Below are the code and all the weights of a small trained network. Each question names an input and a target symbol and asks about switching units off, where a switched-off unit gives its printed mean instead of its output.

import numpy as np


def w(rows, s, z=0):
    codes = np.array(rows[::2]) - 128.0
    scale = np.full(codes.shape[1], s)
    scale[-1] = z or s
    return codes * scale


def norm(h):
    return h / np.sqrt((h * h).mean(-1, keepdims=True) + 1e-5)


def f(y):
    return y / 2 * (1 + np.tanh(0.7978845608 * (y + 0.044715 * y**3)))


def softmax(a):
    e = np.exp(a - a.max(-1, keepdims=True))
    return e / e.sum(-1, keepdims=True)


def log_softmax(a):
    a = a - a.max(-1, keepdims=True)
    return a - np.log(np.exp(a).sum(-1, keepdims=True))


def net(x, mask):
    ids = ['ΛΞαβεζηθτ'.index(c) for c in x.split()]
    T = len(ids)
    res = E[ids] + P[:T]
    r = norm(res)
    for j in range(2):
        rows = slice(3 * j, 3 * j + 3)
        q, k, v = (r @ M[0][rows].T for M in (Q, K, V))
        z = softmax(np.where(np.tri(T) > 0, q @ k.T / 3**0.5, -1e9)) @ v
        o = O[0][rows]
        res = res + np.where(mask[j], z, o[:, -1]) @ o[:, :-1]
    y = f(norm(res) @ A[0][:, :-1].T + A[0][:, -1])
    res = res + np.where(mask[2:14], y, B[0][:, -1]) @ B[0][:, :-1]
    return log_softmax(norm(res)[-1] @ U[:, :-1].T + U[:, -1])


Q, K, V, O, A, B = {}, {}, {}, {}, {}, {}
E = w([
[81,172,123],'Λ',
[128,139,133],'Ξ',
[131,124,122],'α',
[128,141,132],'β',
[193,104,99],'ε',
[123,255,133],'ζ',
[135,151,121],'η',
[153,115,155],'θ',
[127,138,133],'τ',
],0.025)
P = w([
[94,51,166],'0',
[167,215,56],'1',
[151,200,48],'2',
[130,95,82],'3',
[210,246,130],'4',
[202,254,114],'5',
[158,237,103],'6',
],0.0059)
Q[0] = w([
[2,156,34],'H1',
[153,182,159],'H1',
[66,108,84],'H1',
[194,90,50],'H2',
[50,152,46],'H2',
[85,144,90],'H2',
],0.016)
K[0] = w([
[18,4,177],'H1',
[141,90,79],'H1',
[63,103,187],'H1',
[171,50,138],'H2',
[40,78,80],'H2',
[78,91,102],'H2',
],0.015)
V[0] = w([
[187,195,142],'H1',
[163,201,254],'H1',
[187,72,180],'H1',
[118,108,37],'H2',
[75,107,119],'H2',
[240,101,205],'H2',
],0.0096)
O[0] = w([
[174,171,107,254],'H1',
[122,134,249,174],'H1',
[146,64,148,124],'H1',
[142,198,146,123],'H2',
[95,142,96,48],'H2',
[122,76,216,242],'H2',
],0.011,0.0036)
A[0] = w([
[105,167,146,255],'N1',
[101,95,103,150],'N2',
[3,146,154,160],'N3',
[104,76,175,74],'N4',
[112,126,128,86],'N5',
[157,76,98,126],'N6',
[169,124,135,171],'N7',
[105,107,102,120],'N8',
[157,153,152,143],'N9',
[110,166,81,123],'N10',
[202,97,67,99],'N11',
[121,127,134,120],'N12',
],0.019,0.0029)
B[0] = w([
[79,154,172,219],'N1',
[112,165,83,125],'N2',
[135,110,5,159],'N3',
[145,63,141,195],'N4',
[118,155,110,108],'N5',
[166,194,162,171],'N6',
[117,109,162,229],'N7',
[123,137,72,117],'N8',
[103,142,156,247],'N9',
[76,82,111,207],'N10',
[216,204,136,255],'N11',
[128,129,129,122],'N12',
],0.023,0.0053)
U = w([
[65,146,40,75],'Λ',
[131,95,109,123],'Ξ',
[159,176,45,183],'α',
[119,83,113,193],'β',
[248,159,154,105],'ε',
[73,162,114,13],'ζ',
[67,140,181,174],'η',
[160,48,213,5],'θ',
[127,94,107,91],'τ',
],0.015,0.0026)

Each question gives the input, a string of symbols that net reads in full, and the target symbol t.
The units are the heads (3 rows each of Q, K, V and O) and the neurons (one row each of A and B). Each row of codes is followed by its name. A weight is (code - 128) times the scale printed after its matrix; where a second scale follows, it is the last column's (O, A, B and U).
mask holds one flag per unit, heads first, then neurons. A switched-off unit (its flag False) gives its mean, the last column of its rows in O or B, instead of its output. The means were averaged over made-up inputs and are rounded, as every weight is.
A unit's drop is (log p(t) with every unit on - log p(t) with that unit switched off) / (log p(t) with every unit on - log p(t) with every unit switched off).
The circuit of an input: a set's keep is (log p(t) with only the set's units on - log p(t) with every unit switched off) / (log p(t) with every unit on - log p(t) with every unit switched off). Starting from the 12 units with the biggest drops (on a tie, the unit counted first), units are removed one at a time, each time the one whose removal leaves the highest keep (on an exact tie, the one counted first), for as long as the keep stays at least 0.8.
units of the circuit, in order: the units of the circuit, biggest drop first
unit that matters most: the unit with the biggest drop
which heads matter: for each layer, one digit per head in row order, 1 if its drop is at least 0.15 and else 0, layers parted by /
drop of u: that unit's drop, to one decimal
input η τ θ η, target η: units of the circuit, in order => (H1; N11)
input Λ Ξ η α, target Λ: units of the circuit, in order => (H1; N3)
input η η β β η, target η: which heads matter => 00
input η τ ε Ξ, target η: units of the circuit, in order => (N11; H2)
input η θ τ η η Λ, target Λ: which heads matter => 00
input θ α α, target θ: which heads matter => 00
input Ξ η ε α ε η α, target α: which heads matter => 11
input α Ξ ε τ, target α: which heads matter => 10
input ε η η θ η η α, target θ: which heads matter => 11
input ζ η η ε η τ, target η: which heads matter => 00
input Λ η ε η, target Λ: unit that matters most => H1
input η ζ η α τ ζ Ξ, target α: units of the circuit, in order => (H1; N11; N10)
input α η η, target α: which heads matter => 11
input θ ε η, target θ: unit that matters most => H1
input ε η η ζ ε α, target η: which heads matter => 01
input α θ ε β, target α: which heads matter => 10
input Λ θ α, target Λ: which heads matter => 10
input θ Ξ θ η, target θ: which heads matter => 00
input ε θ η ζ η ε Λ, target Λ: drop of N8 => 0.0
input β ε α α ε ζ η, target α: drop of H1 => 1.7
input α η η ε α α, target η: drop of H2 => 0.1
input β Λ η η Λ θ, target θ: units of the circuit, in order => (H2)
